
[[ -65 -260 -204  390  293  119 -104 -273  289 -268 -257 -322 -105 -332
   280  -70   49   -9 -189  -44 -460  213  -85 -118 -216  365    8  117
  -134 -162   97 -248  -46   47]
 [ -16  -32 -124  229  112   73   -5 -157  194 -116  -99 -201  -16 -153
   203   -2   92   23  -28  -55 -274  168  -64   56  -25  204   30  139
    -4 -118   11 -171 -176   55]
 [ 200  -98  -20  473  298  -88 -261  183  144 -178   -5   11   26 -386
  -168  -91   63   24   16 -102 -139 -145 -203 -127 -137  135  126 -159
    -9  -21  114  211   69  272]
 [ 226   14   16  234 -268  -27 -100 -303   80   92 -289  -77  114   56
   373  291  280  181 -140   39 -168 -105  157   92 -225 -414  -51  116
  -192 -328  359   88 -618 -189]
 [-101   -7   35 -187 -260   95  165  -54 -162    9 -170  -51  173  263
    41   70  -51  103 -123   37   66   50  221    9  -58 -265   41  154
   -69  -96  160 -149 -215 -112]
 [   2  -85   23   80   21   28    1   98  -47 -109  -84  -33  100  -21
  -108  -47  -62   52  -64  -30   -2  -13   43  -80  -94  -44   99    0
   -26  -16  107  -29  -13   84]
 [-162   62  -14 -155  -36   87  189  142  -98  -59   52  -27  121  104
  -142 -103 -109    9   57  -42   67  141   18   53  138   84  107  114
   113   65  -87 -179   30  102]
 [ -42  -60   15   18   18   36   11  153  -95  -97  -59   13  134  -12
  -187  -83  -88   44  -48  -21   42  -23   20  -96  -45  -39  114    3
   -11   11   97  -14   60   98]
 [-153   45  -62  -18  152   86  149  179   25 -137  122  -92   46  -42
  -144 -174 -125  -45  116  -95  -24  202  -86   56  173  317  143   74
   183  114 -199 -218  130  212]
 [ 118  -64   54  167  -80  -18  -55  -22   12  -43 -162  -58   97   13
    67   78   50   97  -94  -17  -45  -77  116  -21 -173 -217   62   11
   -77 -123  205   31 -246   -9]
 [-117 -144  -62   46   31  104   47  -76    6 -144 -187 -149   54  -24
    42  -49  -59   31 -145    1 -137  115   64  -93 -119   51   49  103
   -85  -76  112 -186  -28    2]
 [ 196  379  153 -137 -423  -73  157   98 -110  263  135  116  235  347
    64  238  167  159  212  -36  231  -85  148  367  203 -454   65  106
   185  -73   17  107 -578  -21]
 [-322  -84  -91 -209   63  149  159  162 -191 -170  -48  -13  132   15
  -306 -219 -210  -17  -83    1   36  158  -30 -170   62  189  106  110
    -5   87    5 -214  314  116]
 [ -20  -48   11   -1  -56    0  -52  164 -188  -52  -94  128  190  -27
  -284  -48  -33   80  -88   15   83 -125  -15 -164  -77 -160   80  -11
   -95  -29  228  132   72   77]
 [ 326   11   43  435  -18 -100 -192  -90  192    1 -117  -65   51 -132
   225  178  230  123   -9  -59 -166 -138   16   88 -177 -201   41  -27
   -44 -194  202  173 -455   30]
 [  14   78  -16   85  109  -14    5  239  -12  -79  116   52  106 -109
  -231 -104  -23   14  121  -83   28    7 -126   20  120  119  134  -17
   130   66  -57   36   68  228]
 [  -6 -143  -29  185  160   16  -95  131   -8 -178  -87  -19   77 -180
  -183 -118  -56   24  -79  -39  -64  -35  -69 -162 -112   81  108  -45
   -60   -2  125   35  123  159]
 [  83  -65   50  -11 -435   49    5 -356  -95  104 -427  -80  182  261
   348  299  179  213 -292  115  -81  -82  333    6 -304 -593  -82  192
  -295 -351  465  -15 -598 -332]
 [  26  134   27   73  122  -26   63  332    5  -66  229   38   97  -58
  -253 -130  -67   -9  215 -129   96   28 -117  101  195  162  180  -41
   241  141 -174   -2   61  289]
 [-368  100  -85 -372  -19  176  339  187 -181  -82  110  -22  142  171
  -257 -203 -221  -35   74  -35  106  289  -18   42  283  246  121  201
   173  145 -205 -335  217  131]
 [-168  -68  -95   57  228   82   60  165   16 -204   36  -80   39 -158
  -210 -219 -136  -41   22  -71  -74  157 -123  -86   71  334  129   42
    82   91  -97 -170  250  219]
 [-126   70  -51  -93  -87  106  187  -53   -2  -22  -31 -131   80  124
   100    4  -22   37   14  -34  -53  201   68  128   95   55   59  194
    74  -42  -48 -243 -179    6]
 [-413 -137  -89 -300  123  170  176  296 -283 -227  -16   55  158   -1
  -520 -330 -330  -45  -95    4  121  152  -63 -271   86  253  143   73
    -4  170  -13 -217  547  184]
 [-294 -163 -111  -47  254  139   92  213  -78 -265   -9  -67   59 -148
  -337 -303 -250  -63  -54  -55  -46  178 -114 -209   44  379  144   41
    29  139  -70 -221  442  224]
 [  40   97  -42   93  -88   38   66 -122   96   17  -53 -120   71   32
   208   91  124   72   22  -35 -130  103   31  166   33  -23   21  156
    33 -128   34 -110 -347   -5]
 [  22  225   57  -99 -155    9  189  136  -42   74  131   -5  145  196
   -10   42   12   63  171  -66  120   72   62  237  194  -93  110  101
   201   27 -115  -83 -256   78]
 [-196    8 -107  -57   80  117  137   51  -11 -114   -3  -95   74  -22
   -79 -126  -76  -11   13  -39  -80  207  -57    4  112  239   74  149
    67   29  -78 -220   71  115]
 [ 167  137   43  189  -10  -60  -12  102   86    8   90  -14   88  -33
    16   50   98   64  141  -84  -10  -32  -40  163   64  -43  102    5
   134  -29  -15   59 -252  135]
 [ -13  336   46 -210 -234   24  247  154  -99  139  203   55  186  255
   -55   53   37   68  237  -59  172  103   33  313  317  -97   97  148
   254   44 -158  -84 -277   91]
 [  -2  127    0   -4  -38   19   94  122  -20   -3   75    9  123   40
   -80  -13   14   37  109  -57   39   48  -31  116  127    1   96   71
   119   14  -35  -30 -119  122]
 [ 265  334  137   50 -244 -126   33  175  -28  193  174  139  198  150
   -21  174  192  128  248  -73  172 -148   19  306  173 -328   96   13
   186  -44    9  210 -458   95]
 [  17  -12  -90  133 -104   57  -11 -251   83  -11 -222 -127   77  -21
   265  132  177  104 -126   21 -223   75   46   51 -105  -91  -37  179
  -131 -228  206  -78 -352  -98]
 [ 322  -84   63  457   35 -112 -252  -17  130  -55 -149  -25   66 -191
    88  125  176  125  -68  -45 -130 -220    1  -39 -254 -224   58 -105
  -104 -164  290  248 -307   60]
 [-257 -181 -138    8  175  161   77  -17    2 -234 -141 -159   23 -117
   -76 -180 -138  -29 -138  -17 -174  219  -38 -160  -49  294   69  124
   -58    2   23 -276  213   88]
 [ -23  -33   44  -39 -112   33   57   73 -123  -35 -105    2  149   98
   -89    4  -49   76  -75   -1   63  -32  107  -45  -67 -176   80   46
   -38  -46  146  -23  -91   12]
 [-108   -7  -72  -39  -50   74   38   16  -97  -50 -106   12  141  -19
  -107  -36    9   58  -73   18  -42   49  -32  -72    1  -10   38  114
   -69  -64  136  -43   -9   38]
 [-433   23 -168 -331   94  188  250  201 -201 -144   67   15  141   13
  -374 -282 -211  -62   11  -13   39  275 -138  -96  246  357   95  184
    82  149 -132 -285  405  183]
 [ 181   42   39  239   42  -74 -111  153   29  -41   28   52  110 -123
  -111    8   79   67   65  -68    2 -126  -72   17  -26  -76  112  -65
    39  -27   94  165 -120  162]
 [  38  -83  -23  212   99   13  -62   24   60 -129 -101  -78   55 -127
   -15  -33   15   42  -60  -44 -116    3  -26  -67 -106   37   83   11
   -42  -62  108  -13  -57   94]
 [ 202   89   34  232  -47  -60  -68   25   84   23   -6  -17   96  -45
    74   97  144   91   63  -62  -51  -76  -10  122  -20 -128   72   11
    43 -102   95  102 -322   75]
 [  98  -69   39  187   51  -42 -121  175  -49  -94  -63   61  126 -117
  -202  -44   -2   66  -44  -32   21 -144  -36 -121 -116 -101  107  -86
   -46  -22  188  152   14  136]
 [  32   -1  -77  209    9   60   34 -209  189  -62 -120 -224    1  -47
   311   82  114   54  -24  -41 -252  149   33  127  -51   73   19  153
     0 -157   33 -174 -330  -10]
 [ 339   78   33  428   18 -120 -197   -5  181   23  -24   -9   68 -180
   134  146  251  109   75  -74 -132 -149  -70  121  -88 -145   57  -48
    12 -149  153  233 -396  103]
 [-254 -256 -127    1   49  193  110 -217   33 -214 -301 -278    3    2
   160  -79 -113   15 -255   22 -236  256  123 -141 -173  154   20  198
  -148 -112  112 -381    3  -83]
 [-151   -7  -42 -131 -141  107  125  -55 -115  -26 -139  -37  141  120
    -9    7  -24   70 -107   31  -24   94   86  -16  -14  -83   27  168
   -61  -85  127 -150 -106  -47]
 [-287  -48 -153  -42  276  127  113  212  -24 -227   82  -55   52 -174
  -309 -291 -182  -77   42  -70  -70  232 -196 -114  159  469  135   78
   110  144 -157 -220  392  265]
 [ -64   27   14  -62  -52   52  108  122  -86  -45   -1  -15  124   80
  -115  -44  -69   42   19  -35   58   51   48   23   49  -27  106   66
    62   21    8  -87  -44   80]
 [ 141   42   41  209   38  -57  -67  147   35  -44   33   24  107  -91
   -83    4   58   64   69  -71   -3  -82  -49   36  -17  -47  111  -44
    62  -24   59  108 -133  150]
 [-197  272  -24 -311 -133  108  355  148  -86   52  204  -40  142  257
   -68  -58  -84    0  219  -70  130  260   23  277  361  123  112  215
   284  108 -271 -284 -104  110]
 [ -81  171   42 -241 -216   45  191  171 -204   71   67   95  219  222
  -177    3  -43   76   87   -6  192   33   61  108  164 -162   95  114
   104   28   -1  -48 -113   52]
 [-286   16 -155 -205 -145  198  234 -237  -42  -35 -177 -170   98  145
   176    9    0   43 -114   43 -155  293   77   54   61   78  -31  327
   -57 -123   44 -362 -158 -111]
 [  19  -45  -46  150   24   36  -21  -53   59  -85 -119  -97   63  -75
    69   11   48   57  -62  -24 -138   43   -7   -9  -73   14   48   72
   -42  -98  106  -53 -143   43]
 [ -41 -133   -1   88   30   63   23    2    5 -133 -143 -125   65   -2
     5  -44  -68   42 -104  -24  -67   43   86  -76 -125  -10   87   36
   -47  -47  103 -121  -51   36]
 [  17  -11    3  104   22   24   23   60   24  -78  -32  -65   76  -17
   -16  -17   -9   42    3  -52  -46   31   16   18  -25    7   95   34
    42  -26   37  -56 -101   91]
 [ 105  -68   63   74 -223    5  -44  -95  -86   17 -250   -6  158  108
    78  150   87  150 -171   41   -7 -129  181  -51 -220 -390   16   51
  -177 -194  332   71 -328 -109]
 [  11    3  -14   87  -43   37   36  -47   37  -44  -83  -90   82   12
    81   35   39   57  -33  -27  -84   56   41   44  -36  -36   52   94
    -8  -93   76  -83 -195   18]
 [ -90  166   11 -186 -122   46  170  175 -147   31   88   74  179  140
  -185  -37  -40   46  105  -29  138   63   -2   99  189  -49  102  109
   125   46  -39  -67  -51   99]
 [ 146   95   70   61 -175  -56  -49   91  -96   70  -39  114  194   53
   -92  104  110  127    4    1   87 -160   32   36  -30 -310   62    4
   -26  -92  209  198 -246   37]
 [ 251   73   87  169 -272  -61  -63 -132   14  114 -164   -4  153  117
   214  253  219  173  -48    4  -31 -147  155  130 -146 -447    9   63
   -83 -230  283  150 -557 -109]
 [  63    5  -35  279  293  -35  -84  261  108 -167  140   -2   33 -275
  -228 -167  -26  -25  134 -123  -65   10 -215  -20   74  285  164  -80
   142   96  -94   48  154  328]
 [  30 -547  -77  459  299   21 -392  -35    3 -356 -474  -55   35 -445
  -189 -133  -59   66 -456   46 -266 -206  -51 -582 -571  -13   44 -153
  -442 -164  548  166  288   58]
 [ -53  124  -13 -119 -195   67  159  -40  -62   55  -32  -42  143  171
    67   69   51   82   19  -11   15   96   82  139   82 -118   36  180
    39  -74   39 -123 -266  -25]
 [   5   42  -47   99    5   23   12   27   20  -39  -26  -23   94  -54
   -22   -2   58   51   17  -30  -70   36  -49   39   23   24   63   77
    19  -50   61  -14 -113   93]
 [ 136  265  123   38   58 -103   62  505  -56   11  367  161  154    6
  -382 -107  -59    7  342 -155  264  -78 -128  184  288   36  231 -118
   352  213 -231  147   28  355]
 [ 161  255   76   47 -135  -79   44  181  -23  102  160   94  165   78
   -71   81  114   88  203  -74  117  -68  -29  224  168 -161  104   22
   177   -7  -29  122 -292  128]
 [   0  -35  -14   64  -97   61   48 -116   22  -39 -165 -122   87   61
   148   70   45   82  -96   -6  -99   54  111   29 -101 -112   36  118
   -66 -133  138 -110 -253  -45]
 [ 127  319   -1  119   14  -39  119  124  165   64  276  -50   59    7
    83   39  125   20  338 -146  -19  121 -116  379  311  145  117   88
   326   41 -265  -58 -317  211]
 [ -55  -44  -21   -3 -119   79   65 -106  -35  -39 -185  -92  103   85
    95   60   18   85 -124   14  -71   56  118   -5  -93 -131   24  135
   -90 -125  163 -121 -202  -68]
 [  16 -225  -17  211   88   21 -143   21  -30 -171 -227  -40   86 -156
  -102  -51  -31   63 -198    2 -103  -82   14 -229 -251  -59   69  -29
  -177  -97  276   57   46   49]
 [ -26   29   38    1   61   -1   31  315 -108  -88   94   80  141  -32
  -333 -132 -110   22   76  -65  127  -30  -57  -46   77   40  155  -50
   105  108  -21   38  141  215]
 [-212 -100  -49 -179 -101  115   83   42 -227  -86 -178   32  183   73
  -203  -74 -103   58 -180   57   40   37   63 -182  -68  -91   46  120
  -139  -46  206  -87  109  -15]
 [  48  -84   15  189   68   20  -10   20   87 -123  -86 -137   29  -45
    59  -18  -27   42  -34  -61  -92   30   53    0 -102   22  101    8
     7  -46   44  -87 -122   76]]

[-116  165   80 -121 -349  368  163  508 -367   67 -173  -58  290  -23
  170  -69 -209   -8  106  -30 -235  109  190  468 -329 -255   95  228
 -106  -85  141]  70
[ -90   50  142  -70 -159  279  123  351 -352  106 -171  -40  220  -82
  159  -34 -204   74  184  -37 -221   62   36  334 -252 -123  106  184
  -64  -49  111]  46
[-104  126  -72  -38 -229  150   31  338 -154  -20  -73  -86  127   60
  109 -112  -58  -82  -53  -36  -59  127  121  189 -233 -101   31  162
  -45  -45  102]  51
[  51 -380  121   42  433 -285 -150 -320 -187  158  -60 -123 -247 -255
  -12 -148  -94  243  312  159  129  -80 -702 -139   -2  295  168  -22
  -16   58   89]  63
[-292   53 -227  -20  -80   -5  -52  187  331    8 -115   97 -149  230
   81  -63   64  108 -160  -43  154 -258   50 -217  127  -94  -81  225
  -95   93 -142]  33
[  31  173  224  116 -194  360  161  442 -325   21 -170   51  442    3
  241  136 -185  -26   48 -181 -358  163  248  268 -261  -83  -22  123
   45  -66  103]  4
[   9   65   49 -170 -278  174   83  347 -531   60  -73 -231  174 -138
   54 -258 -186  -99  158  137 -123  276  -60  577 -448 -190  204  120
 -155 -119  282]  37
[  87 -111   79  169  216 -153  -79  -91   31   60  -87   73  -19  -18
   55   -7  -17  118   24   33   40  -79 -289 -165   71  116  -35  -11
  -27   53   -2]  29
[  81 -173    2  107  250 -291 -125 -187   96   87  -74   61 -171  -26
  -27 -109   21  146   22  171  176 -150 -448 -166  129   57   -7  -18
 -131   70  -14]  69
[-191  146   74   97 -137  321  107  408    7    9 -197  140  250  144
  261  174 -105  104  -34 -256 -226  -89  292  -29  -40  -46  -96  226
   69   25  -75]  50
[-169  -49  114  -28   -5  202   57  226 -182  110 -184    4   85  -48
  170   22 -161  190  194  -84 -146 -100  -61   68  -93   12   78  198
    1   14   14]  6
[ -50 -193  147   53  216    3  -35  -23 -207  103 -108  -59  -14 -139
  114   -4 -131  189  230  -40  -65  -36 -319  -58  -71  200   95   75
   63   27   53]  66
[-148 -211    2  -91  158  -66  -73  -32 -160  120  -88 -133 -184 -134
   45 -157 -108  195  237   66   74  -83 -381  -27  -80  149  162  133
  -26   32   61]  18
[  63   43   35  196   40  -21  -34  109   23  -32  -66   69  132   81
  121   52   11  -20 -103  -98  -52   45   -5 -124  -27   75  -91   26
   39   29    7]  24
[-170  114 -148   45 -135   59  -20  254  133  -52  -67   27   40  191
  121  -33   43  -34 -182 -109   33  -27  152 -102  -45  -20  -83  166
   -5   33  -34]  10
[ 354 -125  428  348  301   10   11  -53 -471   19  -65  -38  350 -233
  183  153 -165    9  199 -145 -302  294 -259   14 -215  357   24 -140
  217  -37  185]  11
[ 250 -206  364  354  447 -145  -30 -217  -52  131 -172  213  111 -131
  118  207 -114  266  173  -30 -133 -135 -428 -249  173  225  -64 -104
   52   81  -39]  28
[  -8   -7  -51  102   45  -92  -71   55   60  -13  -47   15  -16   71
   65  -59   20   10  -89   -7   61   -8 -106 -117  -14   56  -39   55
  -20   38   12]  53
[  65  -52   31  221  207 -226  -59 -103  396  114 -191  358  -85  152
   21   74   38  246 -116  118  132 -394 -263 -293  382 -128 -180    8
 -205  145 -196]  26
[  42   58  -80  154    6 -128  -65   67  181  -25  -62  107    4  153
   47  -40   68  -17 -199   28   90  -48  -48 -137   65  -45 -117   29
  -92   55  -39]  71
[-297 -106 -204 -104   45  -87  -96   52  192   72  -96   -9 -278   92
   34 -145   23  181    0   42  207 -258 -182 -188   93   17   41  209
  -96   87  -88]  20
[-257 -157 -158  -64  161 -191 -121  -82  373  146 -158  147 -357  112
   -3 -111   32  326   15  140  277 -472 -341 -297  310  -69  -12  174
 -209  143 -187]  45
[ -41  -30  -67   49   25  -58  -75   75  -31  -18  -30  -72  -24   33
   68 -100    6  -19  -45  -17   59   50 -111  -65  -96   89    8   78
    2   20   55]  62
[-293  -77 -104  -63   38   42  -49  123  108   70 -124    4 -154   73
  115  -51  -32  198   50  -58   74 -225  -95 -172   48   48   19  227
  -20   71  -81]  12
[ 423 -180  289  338  371 -265  -94 -250 -257   41  -16   -1  132 -189
   32   15  -56   -7  102   70  -67  203 -478  -74  -77  272   -6 -221
   54    0  155]  30
[ -43   -9 -218   13  -18 -229 -126    9  163  -20   -7  -19 -177  122
  -46 -214  102  -42 -172  140  240  -41 -183  -90   15  -54  -33   57
 -156   41   14]  16
[ 334  123   93  320  -12  -84  -38   99 -196 -141   44  -48  311   36
   89   11   40 -287 -206  -75 -115  400   23   42 -252  133  -99 -135
   99  -62  185]  58
[ -98   66    5  -63 -187  172   49  328 -236   37 -102  -85  131   -3
  120 -106 -117   -7   57  -12 -103   93   51  245 -241 -105   75  167
  -65  -48  113]  35
